-4 -48 -11 -12
-3 -61 10 -49
-5 -9 40 -28
-2 -2 -44 -37
2 10 34 7
->
-4 -48
-3 -61

-8 -2 -3
15 16 -7
-10 -7 4
-61 -43 29
21 14 -7
->
-8 -2
15 16

28 -50 4 -26 -27
9 -48 -4 -15 -47
-26 8 4 25 36
-27 -14 29 57 9
-25 -11 33 43 3
->
28 -50
9 -48

6 -59 -7 17
9 -10 -15 -13
->
6 -59
9 -10

64 -63 0 -11 -63
17 38 0 -21 38
17 -38 -28 -1 -38
29 38 57 -42 38
->
64 -63
17 38

-53 -20 -6 9 3
-5 -3 -2 -1 3
-5 8 -24 10 38
->
-53 -20
-5 -3

18 -65
58 4
25 28
->
18 -65
58 4
---
17 10 -4 -10 -12 -53 7 13 -21
4 -2 6 17 -14 48 39 -6 -40
->
4 -2 6 17 -14 48 39 -6 -40
17 10 -4 -10 -12 -53 7 13 -21

-48 -49 -59 -12
41 35 4 -56
36 31 51 -38
->
-48 -49 -59 -12
36 31 51 -38
41 35 4 -56

41 0 15 -35 -30 25 -35 3 1 -10 23
23 -21 8 -18 -37 27 -3 53 -3 -20 24
->
23 -21 8 -18 -37 27 -3 53 -3 -20 24
41 0 15 -35 -30 25 -35 3 1 -10 23

6 3 19 -54 -42 15
-1 -2 -2 -3 -2 0
-23 -41 -10 -26 12 3
-22 -12 16 -17 -24 -21
->
-23 -41 -10 -26 12 3
-22 -12 16 -17 -24 -21
-1 -2 -2 -3 -2 0
6 3 19 -54 -42 15

-9 2 3 0 -7 -5 12 6 6
-10 -20 50 37 66 -34 5 12 -6
9 38 -44 19 43 15 -1 -42 13
->
-10 -20 50 37 66 -34 5 12 -6
-9 2 3 0 -7 -5 12 6 6
9 38 -44 19 43 15 -1 -42 13

8 -19 -12 -25 -20 -25 6 -29 18 19 0 15
-3 -20 2 10 -12 -11 -50 35 -16 -12 -8 -12
->
-3 -20 2 10 -12 -11 -50 35 -16 -12 -8 -12
8 -19 -12 -25 -20 -25 6 -29 18 19 0 15

52 57 42 10 1
-10 17 2 -5 3
->
-10 17 2 -5 3
52 57 42 10 1

55 14 -12 21 14 17 19 11 30 -6 -20 36 -11
0 -11 9 -19 -7 -1 4 -36 -2 -29 -14 2 1
5 0 14 2 3 -4 56 -35 13 10 31 11 -8
2 -6 -6 15 19 2 -11 -32 -21 -7 31 -28 22
->
0 -11 9 -19 -7 -1 4 -36 -2 -29 -14 2 1
2 -6 -6 15 19 2 -11 -32 -21 -7 31 -28 22
5 0 14 2 3 -4 56 -35 13 10 31 11 -8
55 14 -12 21 14 17 19 11 30 -6 -20 36 -11
---
-20 -29 -9 32 57
-12 8 -17 -2 37
-6 20 -41 -21 -13
->
8 -17
20 -41

24 0 -28 59 26
-19 25 -39 1 -40
-62 29 -35 50 7
->
25 -39
29 -35

2 -6 -5 9
0 0 27 -6
-2 -58 -16 10
->
0 27
-58 -16

31 21 16 -15 27
-22 7 -31 -37 28
-49 -14 5 -11 -14
-42 -11 5 12 -6
->
7 -31
-14 5

28 -43 26 -10 5
27 -54 17 -8 2
27 -47 22 -9 3
28 -50 19 -8 3
->
-54 17
-47 22

-17 10 36
7 -4 52
27 49 5
2 -61 -33
->
-4 52
49 5

-9 -32 -1 6 -6
58 -21 13 8 -5
-35 57 12 -6 65
28 -11 -15 -59 -16
60 11 1 24 -5
->
-21 13
57 12
